[[-2.63, -0.20, 4.83, -0.16, 0.34, 1.82, 0.84, 0.70, -2.03, 1.03, -1.93, 0.26, 1.19],
[-1.74, 1.23, 3.56, 1.80, 1.09, 3.58, 2.02, 2.04, -1.24, 3.32, -1.61, 0.03, 2.77],
[1.96, 0.70, -1.57, 1.37, 0.55, -0.69, 0.10, 0.51, 0.99, 0.56, 1.17, 0.95, 0.77],
[-1.96, 0.05, 5.03, 1.28, 1.15, 2.91, 1.72, 2.29, -1.71, 2.23, -1.27, 0.52, 3.09],
[-2.07, 0.46, 3.97, 1.25, 0.78, 3.49, 1.00, 1.33, -0.98, 2.17, -2.06, 1.12, 2.40],
[-2.29, -0.74, 3.50, -0.95, -0.28, 0.95, -0.49, -0.18, -2.68, 0.67, -2.42, -1.08, 0.10]]
->
[[-1.74, 1.23, 3.56, 1.80, 1.09, 3.58, 2.02, 2.04, -1.24, 3.32, -1.61, 0.03, 2.77],
[1.96, 0.70, -1.57, 1.37, 0.55, -0.69, 0.10, 0.51, 0.99, 0.56, 1.17, 0.95, 0.77],
[-2.07, 0.46, 3.97, 1.25, 0.78, 3.49, 1.00, 1.33, -0.98, 2.17, -2.06, 1.12, 2.40],
[-1.96, 0.05, 5.03, 1.28, 1.15, 2.91, 1.72, 2.29, -1.71, 2.23, -1.27, 0.52, 3.09],
[-2.63, -0.20, 4.83, -0.16, 0.34, 1.82, 0.84, 0.70, -2.03, 1.03, -1.93, 0.26, 1.19],
[-2.29, -0.74, 3.50, -0.95, -0.28, 0.95, -0.49, -0.18, -2.68, 0.67, -2.42, -1.08, 0.10]]

[[-0.66, -2.91, 4.47],
[-2.04, -0.19, 5.96],
[-2.39, 0.43, -2.89],
[-5.31, 0.77, -1.28],
[-3.52, -2.01, -2.04],
[-4.37, -1.52, -2.42]]
->
[[-5.31, 0.77, -1.28],
[-2.39, 0.43, -2.89],
[-2.04, -0.19, 5.96],
[-4.37, -1.52, -2.42],
[-3.52, -2.01, -2.04],
[-0.66, -2.91, 4.47]]

[[-0.35, -1.28, -1.45, -2.33],
[-0.73, -1.48, 2.40, -3.01],
[0.19, 0.10, 1.98, 0.89],
[-1.22, -1.92, 1.64, -4.71],
[1.33, 0.64, -1.31, 3.20],
[-1.14, -1.82, -0.79, -4.00],
[0.77, 0.51, -1.79, 2.45],
[1.43, -0.24, -1.55, 1.54],
[-1.00, -1.91, 2.12, -4.03],
[0.23, 0.73, 1.58, 1.73]]
->
[[0.23, 0.73, 1.58, 1.73],
[1.33, 0.64, -1.31, 3.20],
[0.77, 0.51, -1.79, 2.45],
[0.19, 0.10, 1.98, 0.89],
[1.43, -0.24, -1.55, 1.54],
[-0.35, -1.28, -1.45, -2.33],
[-0.73, -1.48, 2.40, -3.01],
[-1.14, -1.82, -0.79, -4.00],
[-1.00, -1.91, 2.12, -4.03],
[-1.22, -1.92, 1.64, -4.71]]

[[-0.56, -0.71, -0.92, -1.67, -5.93, 4.27, -1.30, 2.10],
[0.24, -2.21, 1.45, -3.57, -3.52, 1.95, -1.13, 2.12],
[0.73, -0.97, 1.63, 1.31, 3.49, -0.04, -4.30, -2.35],
[1.20, -0.49, -0.44, -1.17, -4.34, 2.51, -0.20, 3.94],
[2.94, -0.99, 1.80, 0.05, 2.01, 2.61, -3.59, -0.30],
[-0.65, -1.30, -0.14, -2.60, -3.71, 2.71, -1.97, 1.29],
[-0.14, -1.93, 4.23, -0.26, 2.05, 0.09, -2.13, 0.59]]
->
[[1.20, -0.49, -0.44, -1.17, -4.34, 2.51, -0.20, 3.94],
[-0.56, -0.71, -0.92, -1.67, -5.93, 4.27, -1.30, 2.10],
[0.73, -0.97, 1.63, 1.31, 3.49, -0.04, -4.30, -2.35],
[2.94, -0.99, 1.80, 0.05, 2.01, 2.61, -3.59, -0.30],
[-0.65, -1.30, -0.14, -2.60, -3.71, 2.71, -1.97, 1.29],
[-0.14, -1.93, 4.23, -0.26, 2.05, 0.09, -2.13, 0.59],
[0.24, -2.21, 1.45, -3.57, -3.52, 1.95, -1.13, 2.12]]

[[-4.05, 6.10, 2.43, 2.74, 2.89, -0.37],
[-2.01, -4.12, -3.07, 0.15, -4.23, -4.57],
[1.07, 3.06, -1.68, -0.82, 4.80, 6.29],
[-0.91, -2.14, -0.99, 2.92, -6.11, 1.69],
[1.80, -1.71, 6.25, -2.22, 2.59, -5.28],
[-3.65, -5.61, -1.71, 0.71, -0.12, 2.94],
[4.55, -4.56, 5.23, 0.18, -3.46, 5.62]]
->
[[-4.05, 6.10, 2.43, 2.74, 2.89, -0.37],
[1.07, 3.06, -1.68, -0.82, 4.80, 6.29],
[1.80, -1.71, 6.25, -2.22, 2.59, -5.28],
[-0.91, -2.14, -0.99, 2.92, -6.11, 1.69],
[-2.01, -4.12, -3.07, 0.15, -4.23, -4.57],
[4.55, -4.56, 5.23, 0.18, -3.46, 5.62],
[-3.65, -5.61, -1.71, 0.71, -0.12, 2.94]]

[[-0.55, -1.45, -2.78, 2.72, 0.41],
[1.26, 0.59, -3.28, -0.89, -2.32],
[1.90, 1.02, 2.04, -3.99, 0.48],
[-1.49, -0.04, 4.97, -2.03, -0.08],
[0.54, 1.31, 3.10, -3.10, -1.28]]
->
[[0.54, 1.31, 3.10, -3.10, -1.28],
[1.90, 1.02, 2.04, -3.99, 0.48],
[1.26, 0.59, -3.28, -0.89, -2.32],
[-1.49, -0.04, 4.97, -2.03, -0.08],
[-0.55, -1.45, -2.78, 2.72, 0.41]]

[[0.61, -5.05, 1.36, 3.06, 1.06, -2.83, 1.67, -0.70],
[1.31, -1.56, 2.01, 1.02, 0.74, -2.98, 1.89, -0.98],
[1.29, -5.84, 2.51, 2.11, -0.18, -1.42, 2.35, -1.60],
[2.06, 0.50, 1.02, -0.75, -1.36, -1.46, 2.27, -2.26],
[0.76, -2.90, 1.95, 2.23, 0.70, -2.48, 2.71, -0.97],
[2.11, -0.92, 2.45, -0.43, -0.39, -1.82, 2.43, -1.51]]
->
[[2.06, 0.50, 1.02, -0.75, -1.36, -1.46, 2.27, -2.26],
[2.11, -0.92, 2.45, -0.43, -0.39, -1.82, 2.43, -1.51],
[1.31, -1.56, 2.01, 1.02, 0.74, -2.98, 1.89, -0.98],
[0.76, -2.90, 1.95, 2.23, 0.70, -2.48, 2.71, -0.97],
[0.61, -5.05, 1.36, 3.06, 1.06, -2.83, 1.67, -0.70],
[1.29, -5.84, 2.51, 2.11, -0.18, -1.42, 2.35, -1.60]]

[[3.15, -3.26],
[-1.53, -1.78],
[-1.09, -2.34],
[-1.26, 1.53],
[1.85, -2.63],
[-4.23, 4.96],
[-3.93, 3.22],
[-3.82, 4.49],
[4.43, -4.11]]
->
[[-4.23, 4.96],
[-3.82, 4.49],
[-3.93, 3.22],
[-1.26, 1.53],
[-1.53, -1.78],
[-1.09, -2.34],
[1.85, -2.63],
[3.15, -3.26],
[4.43, -4.11]]

[[-0.55, -0.02, 0.96, -0.29, -2.23, -0.02, -0.78],
[-0.72, -0.40, -0.68, 0.13, -1.03, 2.02, -0.17],
[-0.71, 0.27, 4.97, 1.09, 1.10, -0.44, -1.13]]
->
[[-0.71, 0.27, 4.97, 1.09, 1.10, -0.44, -1.13],
[-0.55, -0.02, 0.96, -0.29, -2.23, -0.02, -0.78],
[-0.72, -0.40, -0.68, 0.13, -1.03, 2.02, -0.17]]
